Below is a small trained network, with its code and all its weights. Each question gives an input and a class and asks what happens when units are switched off, that is, made to give their printed mean instead of their output.

import numpy as np


def w(rows, s, z=0):
    codes = np.array(rows[::2]) - 128.0
    scale = np.full(codes.shape[1], s)
    scale[-1] = z or s
    return codes * scale


def f(y):
    return y / 2 * (1 + np.tanh(0.7978845608 * (y + 0.044715 * y**3)))


def log_softmax(a):
    a = a - a.max(-1, keepdims=True)
    return a - np.log(np.exp(a).sum(-1, keepdims=True))


def net(x, mask):
    res = np.array(x, float).reshape(1, 8) / 4 @ E
    y = f(res @ A[0][:, :-1].T + A[0][:, -1])
    res = res + np.where(mask, y, B[0][:, -1]) @ B[0][:, :-1]
    return log_softmax(res[-1] @ U[:, :-1].T + U[:, -1])


A, B = {}, {}
E = w([
[147,181,128,143,23,104],'x0',
[129,128,121,127,128,128],'x1',
[127,127,121,130,126,128],'x2',
[163,140,126,239,170,104],'x3',
[128,127,130,128,127,130],'x4',
[7,124,128,172,117,64],'x5',
[128,127,129,128,128,130],'x6',
[170,2,126,139,90,61],'x7',
],0.0077)
A[0] = w([
[101,124,135,39,112,115,61],'n1',
[103,179,114,135,144,175,58],'n2',
[224,155,129,73,162,94,66],'n3',
[124,198,117,107,162,119,72],'n4',
[127,123,134,132,126,138,143],'n5',
[91,118,146,56,99,138,70],'n6',
[236,138,133,99,137,168,3],'n7',
[109,179,118,131,143,165,64],'n8',
[158,141,119,233,161,119,45],'n9',
[136,122,132,136,147,133,56],'n10',
[149,71,130,126,111,100,77],'n11',
[98,187,129,133,150,175,40],'n12',
[51,115,135,155,119,99,63],'n13',
[157,50,96,131,102,93,34],'n14',
[54,116,122,153,119,103,67],'n15',
[94,111,124,33,103,131,50],'n16',
[109,211,127,109,168,134,32],'n17',
[93,107,111,28,104,133,47],'n18',
[214,109,136,113,120,187,47],'n19',
[173,178,137,147,7,106,44],'n20',
[37,127,121,142,124,78,29],'n21',
[132,157,77,156,45,139,59],'n22',
[154,152,140,188,161,106,73],'n23',
[109,162,113,142,134,179,86],'n24',
[148,56,126,136,102,111,61],'n25',
[106,199,123,119,158,148,37],'n26',
[101,67,127,137,194,173,68],'n27',
[160,48,102,127,103,85,25],'n28',
[166,151,121,216,169,101,44],'n29',
[111,79,117,90,245,138,44],'n30',
[147,74,157,126,110,104,84],'n31',
[50,124,138,143,126,85,55],'n32',
[144,63,124,137,103,119,75],'n33',
],0.012,0.013)
B[0] = w([
[200,119,134,130,111,103,175],'n1',
[115,118,184,126,130,133,169],'n2',
[121,132,85,138,129,198,196],'n3',
[113,114,175,136,115,129,167],'n4',
[117,110,126,134,118,131,174],'n5',
[208,136,139,154,149,106,185],'n6',
[164,159,109,110,125,235,186],'n7',
[117,122,180,124,139,130,161],'n8',
[232,117,142,119,133,98,212],'n9',
[211,255,129,164,124,89,69],'n10',
[120,145,185,114,139,138,179],'n11',
[113,118,195,114,123,138,169],'n12',
[148,147,98,110,143,202,178],'n13',
[110,110,202,120,103,125,182],'n14',
[149,151,101,117,130,198,172],'n15',
[201,107,135,134,137,96,192],'n16',
[105,114,198,129,120,140,171],'n17',
[198,96,134,137,135,91,199],'n18',
[128,144,79,145,111,205,211],'n19',
[62,188,85,130,150,50,253],'n20',
[114,138,86,157,123,217,175],'n21',
[113,176,113,113,138,70,151],'n22',
[195,120,122,82,108,108,170],'n23',
[115,102,166,135,105,125,164],'n24',
[117,137,191,121,130,133,182],'n25',
[116,133,197,113,142,135,162],'n26',
[85,202,102,102,93,66,165],'n27',
[102,99,206,128,115,124,183],'n28',
[214,107,134,136,127,97,197],'n29',
[83,208,87,155,118,37,200],'n30',
[113,146,181,139,160,140,178],'n31',
[139,150,96,123,114,204,175],'n32',
[121,148,185,118,138,135,175],'n33',
],0.032,0.0025)
U = w([
[58,76,252,113,149,166,123],'0',
[107,123,70,139,147,252,92],'1',
[91,70,120,139,168,126,253],'2',
[209,62,120,137,166,84,87],'3',
[32,183,84,132,157,56,64],'4',
],0.0039,0.014)

Each question gives the input, the list of numbers given to net, and the class t.
The units are the neurons (one row each of A and B). Each row of codes is followed by its name. A weight is (code - 128) times the scale printed after its matrix; where a second scale follows, it is the last column's (A, B and U).
mask holds one flag per neuron, in row order. A switched-off neuron (its flag False) gives its mean, the last column of its row in B, instead of its output. The means were averaged over made-up inputs and are rounded, as every weight is.
A unit's drop is (log p(t) with every unit on - log p(t) with that unit switched off) / (log p(t) with every unit on - log p(t) with every unit switched off).
The circuit of an input: a set's keep is (log p(t) with only the set's units on - log p(t) with every unit switched off) / (log p(t) with every unit on - log p(t) with every unit switched off). Starting from the 12 units with the biggest drops (on a tie, the unit counted first), units are removed one at a time, each time the one whose removal leaves the highest keep (on an exact tie, the one counted first), for as long as the keep stays at least 0.8.
units of the circuit, in order: the units of the circuit, biggest drop first
k most important neurons: the k neurons with the biggest drops, biggest first
drop when u is switched off: that unit's drop, to one decimal
input [-7,6,0,2,-2,1,0,-3], class 4: units of the circuit, in order -> [n30, n27]
input [-3,-1,3,7,-6,6,-3,-6], class 3: units of the circuit, in order -> [n9]
input [4,6,-1,-6,5,7,1,-7], class 0: units of the circuit, in order -> [n17, n12]
input [1,-4,-4,2,5,8,4,-7], class 1: units of the circuit, in order -> [n21, n32]
input [7,-1,5,2,-3,-2,3,7], class 0: 2 most important neurons -> [n28, n14]
input [-5,-2,6,8,-5,-8,0,-4], class 1: 3 most important neurons -> [n7, n19, n3]
input [2,-8,1,-6,-6,-6,-6,0], class 1: 3 most important neurons -> [n19, n3, n7]
input [3,-2,-1,7,-3,3,8,-5], class 3: 3 most important neurons -> [n9, n29, n23]
input [-6,2,0,-6,-1,0,8,0], class 3: 2 most important neurons -> [n18, n16]
input [3,7,1,1,7,1,-8,-5], class 0: 2 most important neurons -> [n20, n30]
input [3,1,-5,-8,7,-5,3,2], class 3: drop when n19 is switched off -> 0.0
input [-4,0,4,0,-4,-6,3,-4], class 1: drop when n3 is switched off -> 0.1
input [8,3,-6,4,6,-5,-2,7], class 4: drop when n20 is switched off -> 1.9
input [8,-4,3,-5,0,-7,3,-7], class 4: units of the circuit, in order -> [n20]
input [0,-8,0,8,6,5,-4,-3], class 3: drop when n9 is switched off -> 0.2
input [-6,8,1,-3,0,-4,-6,2], class 4: 2 most important neurons -> [n30, n27]
